Below is a small trained network, with its code and all its weights. Each question gives an input and a class and asks what happens when units are switched off, that is, made to give their printed mean instead of their output.

import numpy as np


def w(rows, s, z=0):
    codes = np.array(rows[::2]) - 128.0
    scale = np.full(codes.shape[1], s)
    scale[-1] = z or s
    return codes * scale


def f(y):
    return y / 2 * (1 + np.tanh(0.7978845608 * (y + 0.044715 * y**3)))


def log_softmax(a):
    a = a - a.max(-1, keepdims=True)
    return a - np.log(np.exp(a).sum(-1, keepdims=True))


def net(x, mask):
    res = np.array(x, float).reshape(1, 6) / 4 @ E
    y = f(res @ A[0][:, :-1].T + A[0][:, -1])
    res = res + np.where(mask, y, B[0][:, -1]) @ B[0][:, :-1]
    return log_softmax(res[-1] @ U[:, :-1].T + U[:, -1])


A, B = {}, {}
E = w([
[175,145,110,22],'x0',
[226,119,125,175],'x1',
[128,129,129,129],'x2',
[116,112,2,143],'x3',
[126,129,129,130],'x4',
[129,245,106,153],'x5',
],0.0087)
A[0] = w([
[216,120,143,188,111],'neuron 1',
[227,146,127,169,114],'neuron 2',
[220,119,119,169,99],'neuron 3',
[225,127,125,171,107],'neuron 4',
[131,238,109,155,59],'neuron 5',
[117,108,22,139,74],'neuron 6',
[130,213,110,145,86],'neuron 7',
[192,161,127,30,91],'neuron 8',
[99,234,92,154,165],'neuron 9',
[34,143,128,74,75],'neuron 10',
[140,153,242,140,140],'neuron 11',
[125,211,100,149,62],'neuron 12',
[130,36,139,108,80],'neuron 13',
[76,115,151,233,120],'neuron 14',
[126,27,134,112,90],'neuron 15',
[52,145,142,102,144],'neuron 16',
[206,114,116,168,72],'neuron 17',
[98,153,137,122,239],'neuron 18',
[129,122,145,133,255],'neuron 19',
[112,15,129,111,106],'neuron 20',
[97,117,152,214,81],'neuron 21',
[145,126,250,103,77],'neuron 22',
[30,150,142,88,148],'neuron 23',
[128,148,221,127,75],'neuron 24',
[93,119,160,213,115],'neuron 25',
[192,111,121,171,78],'neuron 26',
[86,106,141,222,114],'neuron 27',
[108,49,2,145,94],'neuron 28',
[136,119,227,93,145],'neuron 29',
],0.0089,0.0097)
B[0] = w([
[75,82,145,134,163],'neuron 1',
[54,64,147,141,164],'neuron 2',
[58,104,134,118,153],'neuron 3',
[32,77,146,121,159],'neuron 4',
[151,155,208,128,146],'neuron 5',
[87,213,104,169,154],'neuron 6',
[140,166,254,120,141],'neuron 7',
[141,112,84,21,163],'neuron 8',
[166,117,183,144,197],'neuron 9',
[50,96,150,127,142],'neuron 10',
[122,162,53,168,197],'neuron 11',
[120,191,218,130,134],'neuron 12',
[146,202,237,119,146],'neuron 13',
[154,124,107,10,176],'neuron 14',
[180,194,240,124,154],'neuron 15',
[107,74,129,144,161],'neuron 16',
[14,127,154,95,135],'neuron 17',
[177,61,124,162,233],'neuron 18',
[207,85,106,169,255],'neuron 19',
[182,196,228,154,169],'neuron 20',
[131,147,123,66,144],'neuron 21',
[66,228,44,181,169],'neuron 22',
[93,57,134,156,176],'neuron 23',
[92,201,78,129,148],'neuron 24',
[158,142,98,60,161],'neuron 25',
[85,123,138,112,132],'neuron 26',
[169,135,104,7,165],'neuron 27',
[118,228,97,176,187],'neuron 28',
[136,155,86,160,192],'neuron 29',
],0.0084,0.0088)
U = w([
[164,190,253,161,126],'0',
[96,223,49,199,115],'1',
[172,94,118,161,235],'2',
[154,127,100,16,151],'3',
[29,53,162,164,133],'4',
[181,98,118,184,188],'5',
[139,110,124,153,18],'6',
[92,151,148,115,3],'7',
],0.013)

Each question gives the input, the list of numbers given to net, and the class t.
The units are the neurons (one row each of A and B). Each row of codes is followed by its name. A weight is (code - 128) times the scale printed after its matrix; where a second scale follows, it is the last column's (A, B and U).
mask holds one flag per neuron, in row order. A switched-off neuron (its flag False) gives its mean, the last column of its row in B, instead of its output. The means were averaged over made-up inputs and are rounded, as every weight is.
A unit's drop is (log p(t) with every unit on - log p(t) with that unit switched off) / (log p(t) with every unit on - log p(t) with every unit switched off).
The circuit of an input: a set's keep is (log p(t) with only the set's units on - log p(t) with every unit switched off) / (log p(t) with every unit on - log p(t) with every unit switched off). Starting from the 12 units with the biggest drops (on a tie, the unit counted first), units are removed one at a time, each time the one whose removal leaves the highest keep (on an exact tie, the one counted first), for as long as the keep stays at least 0.8.
units of the circuit, in order: the units of the circuit, biggest drop first
most important unit: the unit with the biggest drop
k most important neurons: the k neurons with the biggest drops, biggest first
input [2,-6,8,8,7,-3], class 1: 2 most important neurons => (neuron 28; neuron 6)
input [-8,-3,7,1,3,5], class 3: units of the circuit, in order => (neuron 14; neuron 27)
input [-6,-2,-7,6,7,5], class 2: units of the circuit, in order => (neuron 9; neuron 22)
input [7,-8,2,8,8,1], class 1: units of the circuit, in order => (neuron 28)
input [-6,3,-2,-4,5,-4], class 3: units of the circuit, in order => (neuron 14; neuron 27; neuron 25)
input [-7,-6,2,3,-4,-8], class 0: 3 most important neurons => (neuron 20; neuron 15; neuron 13)
input [-4,0,5,1,3,-6], class 0: units of the circuit, in order => (neuron 20; neuron 15)
input [0,-5,8,-3,6,6], class 5: units of the circuit, in order => (neuron 18; neuron 23)
input [4,-5,-2,1,-2,5], class 0: 3 most important neurons => (neuron 9; neuron 7; neuron 11)
input [1,-7,6,-5,5,5], class 4: 2 most important neurons => (neuron 23; neuron 10)
input [2,4,-6,0,0,6], class 0: units of the circuit, in order => (neuron 7; neuron 5)
input [-6,-1,0,3,0,5], class 3: 2 most important neurons => (neuron 14; neuron 27)
input [-1,5,4,-7,-7,0], class 1: units of the circuit, in order => (neuron 22; neuron 11)
input [-6,-3,8,-5,-2,3], class 5: 2 most important neurons => (neuron 18; neuron 8)
input [3,-2,-2,-7,-3,1], class 1: most important unit => neuron 22
input [7,-8,-3,0,-2,0], class 4: units of the circuit, in order => (neuron 23; neuron 10)
input [-7,2,6,-6,0,-7], class 0: 4 most important neurons => (neuron 20; neuron 15; neuron 13; neuron 8)
input [2,-3,4,-1,2,-5], class 0: 4 most important neurons => (neuron 20; neuron 15; neuron 13; neuron 11)
input [-8,-4,4,-7,2,7], class 3: 3 most important neurons => (neuron 14; neuron 27; neuron 25)
input [8,7,0,-4,-1,5], class 3: most important unit => neuron 8
input [1,-6,-5,6,7,5], class 2: 2 most important neurons => (neuron 9; neuron 22)
input [5,-6,2,3,1,-1], class 4: 2 most important neurons => (neuron 10; neuron 23)
input [0,6,6,-2,-1,5], class 4: 2 most important neurons => (neuron 2; neuron 4)
